Below is a small trained network, with its code and all its weights. Each question gives an input and a target symbol and asks what happens when units are switched off, that is, made to give their printed mean instead of their output.

import numpy as np


def w(rows, s, z=0):
    codes = np.array(rows[::2]) - 128.0
    scale = np.full(codes.shape[1], s)
    scale[-1] = z or s
    return codes * scale


def f(y):
    return y / 2 * (1 + np.tanh(0.7978845608 * (y + 0.044715 * y**3)))


def softmax(a):
    e = np.exp(a - a.max(-1, keepdims=True))
    return e / e.sum(-1, keepdims=True)


def log_softmax(a):
    a = a - a.max(-1, keepdims=True)
    return a - np.log(np.exp(a).sum(-1, keepdims=True))


def net(x, mask):
    ids = ['αγδεζημπστω'.index(c) for c in x.split()]
    T = len(ids)
    res = E[ids] + P[:T]
    u = 0
    for l in range(2):
        r = res
        for j in range(2):
            rows = slice(2 * j, 2 * j + 2)
            q, k, v = (r @ M[l][rows].T for M in (Q, K, V))
            z = softmax(np.where(np.tri(T) > 0, q @ k.T / 2**0.5, -1e9)) @ v
            o = O[l][rows]
            res = res + np.where(mask[u + j], z, o[:, -1]) @ o[:, :-1]
        u += 2
        y = f(res @ A[l][:, :-1].T + A[l][:, -1])
        res = res + np.where(mask[u : u + 8], y, B[l][:, -1]) @ B[l][:, :-1]
        u += 8
    return log_softmax(res[-1] @ U[:, :-1].T + U[:, -1])


Q, K, V, O, A, B = {}, {}, {}, {}, {}, {}
E = w([
[196,158,102,197],'α',
[131,149,85,110],'γ',
[64,129,165,100],'δ',
[163,61,153,74],'ε',
[75,94,209,137],'ζ',
[110,200,122,116],'η',
[156,152,105,198],'μ',
[14,170,159,119],'π',
[89,150,11,183],'σ',
[102,66,138,41],'τ',
[120,86,3,135],'ω',
],0.021)
P = w([
[108,104,129,68],'0',
[112,98,108,112],'1',
[19,88,187,163],'2',
[83,58,103,180],'3',
[209,74,65,199],'4',
[113,105,57,167],'5',
[98,98,69,227],'6',
[161,214,133,175],'7',
[99,120,62,254],'8',
],0.0087)
Q[0] = w([
[143,159,159,18],'L0H0',
[231,177,193,70],'L0H0',
[119,149,196,140],'L0H1',
[2,76,98,174],'L0H1',
],0.0098)
K[0] = w([
[174,152,148,174],'L0H0',
[151,84,99,59],'L0H0',
[117,93,76,1],'L0H1',
[136,141,114,173],'L0H1',
],0.0083)
V[0] = w([
[92,174,90,40],'L0H0',
[230,120,157,47],'L0H0',
[167,184,163,19],'L0H1',
[189,130,254,172],'L0H1',
],0.0083)
O[0] = w([
[108,128,163,95,167],'L0H0',
[142,95,125,110,2],'L0H0',
[153,101,154,27,43],'L0H1',
[128,104,245,143,26],'L0H1',
],0.011,0.0069)
A[0] = w([
[181,163,143,57,191],'L0N0',
[101,163,91,121,19],'L0N1',
[56,92,73,119,71],'L0N2',
[91,15,156,55,187],'L0N3',
[99,94,117,125,22],'L0N4',
[97,170,118,124,80],'L0N5',
[90,130,159,226,252],'L0N6',
[86,250,152,108,166],'L0N7',
],0.012,0.0033)
B[0] = w([
[38,108,103,151,142],'L0N0',
[124,34,131,114,187],'L0N1',
[204,92,222,151,195],'L0N2',
[254,214,120,154,153],'L0N3',
[191,73,127,146,126],'L0N4',
[179,86,114,177,176],'L0N5',
[179,157,89,60,250],'L0N6',
[71,62,77,162,219],'L0N7',
],0.0065,0.015)
Q[1] = w([
[141,81,82,84],'L1H0',
[164,201,201,135],'L1H0',
[98,69,1,115],'L1H1',
[28,113,103,134],'L1H1',
],0.0088)
K[1] = w([
[140,154,109,183],'L1H0',
[104,54,222,6],'L1H0',
[120,83,114,94],'L1H1',
[188,224,254,151],'L1H1',
],0.0083)
V[1] = w([
[76,106,219,106],'L1H0',
[161,80,123,227],'L1H0',
[79,129,164,62],'L1H1',
[109,1,254,88],'L1H1',
],0.0064)
O[1] = w([
[2,86,92,51,4],'L1H0',
[246,70,94,224,208],'L1H0',
[86,147,232,92,94],'L1H1',
[168,60,183,48,60],'L1H1',
],0.0053,0.013)
A[1] = w([
[192,73,176,124,159],'L1N0',
[84,138,201,162,120],'L1N1',
[163,105,91,163,28],'L1N2',
[143,155,1,65,25],'L1N3',
[181,251,76,144,183],'L1N4',
[122,128,53,160,148],'L1N5',
[81,148,199,136,8],'L1N6',
[67,64,112,152,3],'L1N7',
],0.0085,0.0035)
B[1] = w([
[23,171,29,47,142],'L1N0',
[249,105,64,254,126],'L1N1',
[194,154,121,6,208],'L1N2',
[135,88,207,57,172],'L1N3',
[26,111,134,150,251],'L1N4',
[132,132,229,114,227],'L1N5',
[141,7,118,115,127],'L1N6',
[145,114,196,43,130],'L1N7',
],0.0051,0.022)
U = w([
[202,47,153,212,120],'α',
[33,123,23,97,190],'γ',
[115,111,83,113,89],'δ',
[189,128,197,154,10],'ε',
[120,146,153,173,48],'ζ',
[94,202,137,218,254],'η',
[172,149,224,110,133],'μ',
[89,2,138,153,64],'π',
[178,27,129,126,138],'σ',
[140,146,21,86,10],'τ',
[183,192,111,73,7],'ω',
],0.0058,0.0039)

Each question gives the input, a string of symbols that net reads in full, and the target symbol t.
The units are the heads (2 rows each of Q, K, V and O) and the neurons (one row each of A and B). Each row of codes is followed by its name. A weight is (code - 128) times the scale printed after its matrix; where a second scale follows, it is the last column's (O, A, B and U).
mask holds one flag per unit, layer by layer, with each layer's heads first. A switched-off unit (its flag False) gives its mean, the last column of its rows in O or B, instead of its output. The means were averaged over made-up inputs and are rounded, as every weight is.
A unit's drop is (log p(t) with every unit on - log p(t) with that unit switched off) / (log p(t) with every unit on - log p(t) with every unit switched off).
The circuit of an input: a set's keep is (log p(t) with only the set's units on - log p(t) with every unit switched off) / (log p(t) with every unit on - log p(t) with every unit switched off). Starting from the 12 units with the biggest drops (on a tie, the unit counted first), units are removed one at a time, each time the one whose removal leaves the highest keep (on an exact tie, the one counted first), for as long as the keep stays at least 0.8.
units of the circuit, in order: the units of the circuit, biggest drop first
unit that matters most: the unit with the biggest drop
top k neurons: the k neurons with the biggest drops, biggest first
top k neurons in layer l: the k neurons of layer l with the biggest drops, biggest first
drop of u: that unit's drop, to one decimal
input η μ μ σ μ, target η: units of the circuit, in order -> [L1N4, L1H1]
input σ π ε ζ π δ, target α: units of the circuit, in order -> [L0H1, L1H0, L0N2]
input γ ω η ζ ω σ γ η, target α: top 3 neurons -> [L0N7, L0N5, L0N1]
input δ σ ε γ ε η η, target α: units of the circuit, in order -> [L0H1, L1H0, L0N5]
input γ σ π ζ η η σ δ, target α: unit that matters most -> L1H0
input η η π, target π: units of the circuit, in order -> [L0N7, L1N2, L0N2, L0H1]
input σ π τ, target α: units of the circuit, in order -> [L0H1, L1H0, L0N2]
input ζ ε η ζ η ω σ, target α: units of the circuit, in order -> [L1H0, L0N2]
input ω σ μ ε σ η ζ γ, target α: units of the circuit, in order -> [L1H0, L0H1, L0N5]
input η η δ η, target γ: units of the circuit, in order -> [L1H0, L0H1]
input τ η η, target γ: top 3 neurons in layer 0 -> [L0N3, L0N2, L0N7]
input γ η π, target π: top 3 neurons -> [L0N7, L0N2, L1N2]
input η τ μ μ ζ, target η: top 2 neurons in layer 1 -> [L1N2, L1N3]
input δ μ μ η μ, target η: top 2 neurons in layer 0 -> [L0N3, L0N1]
input μ μ σ η ζ σ, target α: top 3 neurons -> [L0N2, L0N1, L0N5]
input ω η σ σ γ σ π, target α: top neuron in layer 0 -> [L0N2]
input μ η ζ ζ, target η: drop of L0N2 -> 0.3
input μ η η σ η ε π σ π, target α: drop of L0H1 -> 0.2
